Below are the code and all the weights of a small trained network. Each question names an input and a class and asks about switching units off, where a switched-off unit gives its printed mean instead of its output.

import numpy as np


def w(rows, s, z=0):
    codes = np.array(rows[::2]) - 128.0
    scale = np.full(codes.shape[1], s)
    scale[-1] = z or s
    return codes * scale


def f(y):
    return y / 2 * (1 + np.tanh(0.7978845608 * (y + 0.044715 * y**3)))


def log_softmax(a):
    a = a - a.max(-1, keepdims=True)
    return a - np.log(np.exp(a).sum(-1, keepdims=True))


def net(x, mask):
    res = np.array(x, float).reshape(1, 7) / 4 @ E
    y = f(res @ A[0][:, :-1].T + A[0][:, -1])
    res = res + np.where(mask, y, B[0][:, -1]) @ B[0][:, :-1]
    return log_softmax(res[-1] @ U[:, :-1].T + U[:, -1])


A, B = {}, {}
E = w([
[126,128,131,127,129,130,128,127,129],'x0',
[79,86,150,216,133,151,99,133,121],'x1',
[128,128,128,128,129,128,127,129,128],'x2',
[128,128,128,129,129,129,127,127,128],'x3',
[88,141,139,109,7,123,120,117,119],'x4',
[129,128,128,127,129,127,128,130,126],'x5',
[113,88,170,137,132,79,201,140,112],'x6',
],0.012)
A[0] = w([
[113,133,169,104,93,103,164,120,131,140],'N1',
[90,148,119,157,4,144,92,117,126,2],'N2',
[105,133,166,102,92,107,166,123,126,135],'N3',
[29,64,181,228,103,135,126,129,128,195],'N4',
[168,177,95,101,102,153,102,138,106,68],'N5',
[124,116,131,141,146,130,113,123,130,156],'N6',
[125,128,132,136,131,131,120,128,141,146],'N7',
[173,118,123,115,249,107,176,137,128,128],'N8',
[63,83,156,235,93,120,108,146,112,11],'N9',
[118,120,135,138,146,118,116,125,135,165],'N10',
[127,129,130,124,119,125,134,127,120,128],'N11',
[147,135,116,125,124,133,129,129,116,102],'N12',
[129,138,118,127,125,135,136,133,115,115],'N13',
[134,175,105,61,108,176,19,124,143,199],'N14',
[114,141,158,88,65,99,177,120,119,131],'N15',
[130,129,125,126,126,130,128,128,119,122],'N16',
[117,110,133,196,201,167,71,125,129,145],'N17',
[132,127,127,129,128,131,131,122,123,121],'N18',
[114,143,150,196,189,183,39,119,132,149],'N19',
[70,138,136,134,8,158,77,119,127,204],'N20',
[95,83,164,168,167,104,220,127,124,220],'N21',
[129,130,129,142,137,140,111,118,127,139],'N22',
],0.011,0.008)
B[0] = w([
[131,119,71,130,129,137,116,162,132,164],'N1',
[145,142,186,204,213,159,131,116,100,179],'N2',
[134,122,70,128,128,130,115,164,130,164],'N3',
[139,140,184,210,211,168,118,124,98,245],'N4',
[114,131,161,102,96,105,140,99,135,151],'N5',
[131,130,108,139,140,129,132,144,125,150],'N6',
[124,120,123,132,133,121,128,137,128,137],'N7',
[112,150,254,144,103,134,126,59,118,242],'N8',
[124,155,216,38,42,88,150,44,150,179],'N9',
[130,126,115,139,141,133,124,144,124,151],'N10',
[125,126,121,121,130,133,122,131,132,129],'N11',
[121,131,141,115,126,122,131,123,133,124],'N12',
[123,128,130,120,124,128,130,124,128,125],'N13',
[122,132,242,180,159,140,138,87,108,233],'N14',
[113,99,59,124,124,133,106,168,138,183],'N15',
[131,131,126,127,127,126,129,126,129,126],'N16',
[127,108,37,144,142,134,127,188,128,220],'N17',
[129,132,131,124,134,128,129,130,137,126],'N18',
[127,100,33,131,132,122,126,189,131,221],'N19',
[132,128,114,37,69,87,143,114,158,238],'N20',
[132,147,137,64,81,113,126,97,148,236],'N21',
[134,129,110,128,131,127,134,141,127,140],'N22',
],0.016,0.012)
U = w([
[133,130,150,186,184,161,129,125,100,200],'0',
[127,141,134,68,76,91,135,110,152,6],'1',
[123,87,2,127,130,128,113,202,140,207],'2',
],0.014,0.0019)

Each question gives the input, the list of numbers given to net, and the class t.
The units are the neurons (one row each of A and B). Each row of codes is followed by its name. A weight is (code - 128) times the scale printed after its matrix; where a second scale follows, it is the last column's (A, B and U).
mask holds one flag per neuron, in row order. A switched-off neuron (its flag False) gives its mean, the last column of its row in B, instead of its output. The means were averaged over made-up inputs and are rounded, as every weight is.
A unit's drop is (log p(t) with every unit on - log p(t) with that unit switched off) / (log p(t) with every unit on - log p(t) with every unit switched off).
The circuit of an input: a set's keep is (log p(t) with only the set's units on - log p(t) with every unit switched off) / (log p(t) with every unit on - log p(t) with every unit switched off). Starting from the 12 units with the biggest drops (on a tie, the unit counted first), units are removed one at a time, each time the one whose removal leaves the highest keep (on an exact tie, the one counted first), for as long as the keep stays at least 0.8.
circuit, biggest first: the units of the circuit, biggest drop first
most important unit: the unit with the biggest drop
k most important neurons: the k neurons with the biggest drops, biggest first
drop when u is switched off: that unit's drop, to one decimal
input [-5,7,4,7,6,-6,3], class 1: 4 most important neurons => N9; N20; N14; N21
input [7,-2,-1,1,-7,-8,7], class 1: most important unit => N21
input [-8,-4,-5,1,6,5,1], class 2: 2 most important neurons => N8; N15
input [6,5,7,3,3,-5,6], class 1: 2 most important neurons => N9; N21
input [-2,-8,0,1,-1,3,-3], class 0: 4 most important neurons => N20; N14; N21; N9
input [-6,-2,-5,2,-2,4,2], class 1: 3 most important neurons => N4; N14; N2
input [2,3,-5,-2,7,-3,-6], class 0: 2 most important neurons => N2; N14
input [-7,0,-8,-4,-1,-1,6], class 1: 2 most important neurons => N21; N14
input [6,3,0,3,6,1,0], class 0: 4 most important neurons => N2; N4; N21; N5
input [4,8,-5,6,5,-1,7], class 1: 3 most important neurons => N9; N20; N21
input [-5,3,-7,8,1,1,8], class 1: 2 most important neurons => N21; N9
input [-5,-8,6,5,4,-8,1], class 2: 4 most important neurons => N8; N15; N9; N21
input [-8,-8,2,5,-4,-3,-7], class 0: drop when N20 is switched off => 0.5
input [-4,7,1,4,2,-3,1], class 1: circuit, biggest first => N9
input [6,4,3,-3,3,5,7], class 1: drop when N9 is switched off => 1.6
input [1,-1,-2,-8,-8,-7,3], class 1: drop when N4 is switched off => 0.9
